Below are the code and all the weights of a small trained network. Each question names an input and a class and asks about switching units off, where a switched-off unit gives its printed mean instead of its output.

import numpy as np


def w(rows, s, z=0):
    codes = np.array(rows[::2]) - 128.0
    scale = np.full(codes.shape[1], s)
    scale[-1] = z or s
    return codes * scale


def f(y):
    return y / 2 * (1 + np.tanh(0.7978845608 * (y + 0.044715 * y**3)))


def log_softmax(a):
    a = a - a.max(-1, keepdims=True)
    return a - np.log(np.exp(a).sum(-1, keepdims=True))


def net(x, mask):
    res = np.array(x, float).reshape(1, 5) / 4 @ E
    y = f(res @ A[0][:, :-1].T + A[0][:, -1])
    res = res + np.where(mask, y, B[0][:, -1]) @ B[0][:, :-1]
    return log_softmax(res[-1] @ U[:, :-1].T + U[:, -1])


A, B = {}, {}
E = w([
[131,128,128],'x0',
[127,127,126],'x1',
[106,38,18],'x2',
[254,175,36],'x3',
[231,28,201],'x4',
],0.0074)
A[0] = w([
[122,71,58,84],'neuron 1',
[166,137,54,34],'neuron 2',
[63,58,138,100],'neuron 3',
[91,106,152,55],'neuron 4',
[132,195,180,34],'neuron 5',
[149,176,163,67],'neuron 6',
[79,166,90,44],'neuron 7',
[101,166,110,80],'neuron 8',
[150,92,147,3],'neuron 9',
[91,104,153,47],'neuron 10',
[88,201,68,150],'neuron 11',
[202,85,165,47],'neuron 12',
[95,79,202,56],'neuron 13',
[93,172,101,79],'neuron 14',
[36,129,208,58],'neuron 15',
[83,58,73,126],'neuron 16',
[94,136,100,54],'neuron 17',
[162,97,90,213],'neuron 18',
[168,77,136,101],'neuron 19',
[107,76,80,18],'neuron 20',
[159,91,151,42],'neuron 21',
[113,88,78,128],'neuron 22',
[159,149,109,35],'neuron 23',
[128,127,125,52],'neuron 24',
[131,175,151,45],'neuron 25',
[156,100,148,28],'neuron 26',
[191,199,103,44],'neuron 27',
[140,162,171,46],'neuron 28',
[247,159,110,89],'neuron 29',
],0.015,0.0052)
B[0] = w([
[178,183,166,197],'neuron 1',
[152,136,76,188],'neuron 2',
[119,140,41,203],'neuron 3',
[186,109,72,151],'neuron 4',
[192,179,199,181],'neuron 5',
[182,176,151,159],'neuron 6',
[116,56,155,183],'neuron 7',
[136,70,139,162],'neuron 8',
[160,79,145,133],'neuron 9',
[194,101,46,150],'neuron 10',
[92,2,194,254],'neuron 11',
[75,50,166,192],'neuron 12',
[122,135,64,201],'neuron 13',
[160,36,146,179],'neuron 14',
[200,127,33,252],'neuron 15',
[210,226,210,211],'neuron 16',
[159,103,162,144],'neuron 17',
[71,142,139,208],'neuron 18',
[121,96,180,175],'neuron 19',
[220,138,162,159],'neuron 20',
[122,59,176,147],'neuron 21',
[173,184,196,181],'neuron 22',
[175,107,91,136],'neuron 23',
[167,118,125,112],'neuron 24',
[194,118,177,146],'neuron 25',
[138,86,159,135],'neuron 26',
[139,124,57,198],'neuron 27',
[185,173,171,149],'neuron 28',
[107,139,56,240],'neuron 29',
],0.0076,0.0084)
U = w([
[81,12,232,96],'0',
[61,176,181,248],'1',
[162,240,254,93],'2',
[117,138,55,61],'3',
],0.0082,0.014)

Each question gives the input, the list of numbers given to net, and the class t.
The units are the neurons (one row each of A and B). Each row of codes is followed by its name. A weight is (code - 128) times the scale printed after its matrix; where a second scale follows, it is the last column's (A, B and U).
mask holds one flag per neuron, in row order. A switched-off neuron (its flag False) gives its mean, the last column of its row in B, instead of its output. The means were averaged over made-up inputs and are rounded, as every weight is.
A unit's drop is (log p(t) with every unit on - log p(t) with that unit switched off) / (log p(t) with every unit on - log p(t) with every unit switched off).
The circuit of an input: a set's keep is (log p(t) with only the set's units on - log p(t) with every unit switched off) / (log p(t) with every unit on - log p(t) with every unit switched off). Starting from the 12 units with the biggest drops (on a tie, the unit counted first), units are removed one at a time, each time the one whose removal leaves the highest keep (on an exact tie, the one counted first), for as long as the keep stays at least 0.8.
circuit, biggest first: the units of the circuit, biggest drop first
most important unit: the unit with the biggest drop
top k neurons: the k neurons with the biggest drops, biggest first
drop when u is switched off: that unit's drop, to one decimal
input [3,-6,-6,-8,6], class 3: top 2 neurons : [neuron 15; neuron 13]
input [5,-8,6,-5,-3], class 2: circuit, biggest first : [neuron 16; neuron 22]
input [-4,-8,2,-6,-5], class 3: circuit, biggest first : [neuron 15; neuron 3]
input [3,7,5,-7,0], class 3: most important unit : neuron 3
input [-1,3,-5,-6,-7], class 0: circuit, biggest first : [neuron 11; neuron 14]
input [2,-3,6,-8,0], class 3: circuit, biggest first : [neuron 3; neuron 15]
input [6,-5,6,-7,-8], class 0: top 3 neurons : [neuron 11; neuron 7; neuron 14]
input [-2,4,8,1,7], class 2: top 4 neurons : [neuron 16; neuron 1; neuron 11; neuron 22]
input [3,3,-6,7,1], class 3: top 2 neurons : [neuron 29; neuron 27]
input [-1,-1,-4,-5,-1], class 3: top 2 neurons : [neuron 15; neuron 16]
input [2,-5,-7,8,2], class 3: top 3 neurons : [neuron 29; neuron 27; neuron 16]
input [-7,8,-6,8,1], class 3: top 2 neurons : [neuron 29; neuron 27]
input [0,-3,-8,-6,-8], class 0: top 2 neurons : [neuron 11; neuron 14]
input [1,-7,4,4,0], class 2: most important unit : neuron 1
input [5,1,-7,-4,-7], class 0: drop when neuron 11 is switched off : 0.6
input [8,-1,6,1,-8], class 0: drop when neuron 11 is switched off : 0.5
input [3,0,6,2,-3], class 2: drop when neuron 3 is switched off : 0.0
input [-1,6,7,4,3], class 2: drop when neuron 1 is switched off : 0.1
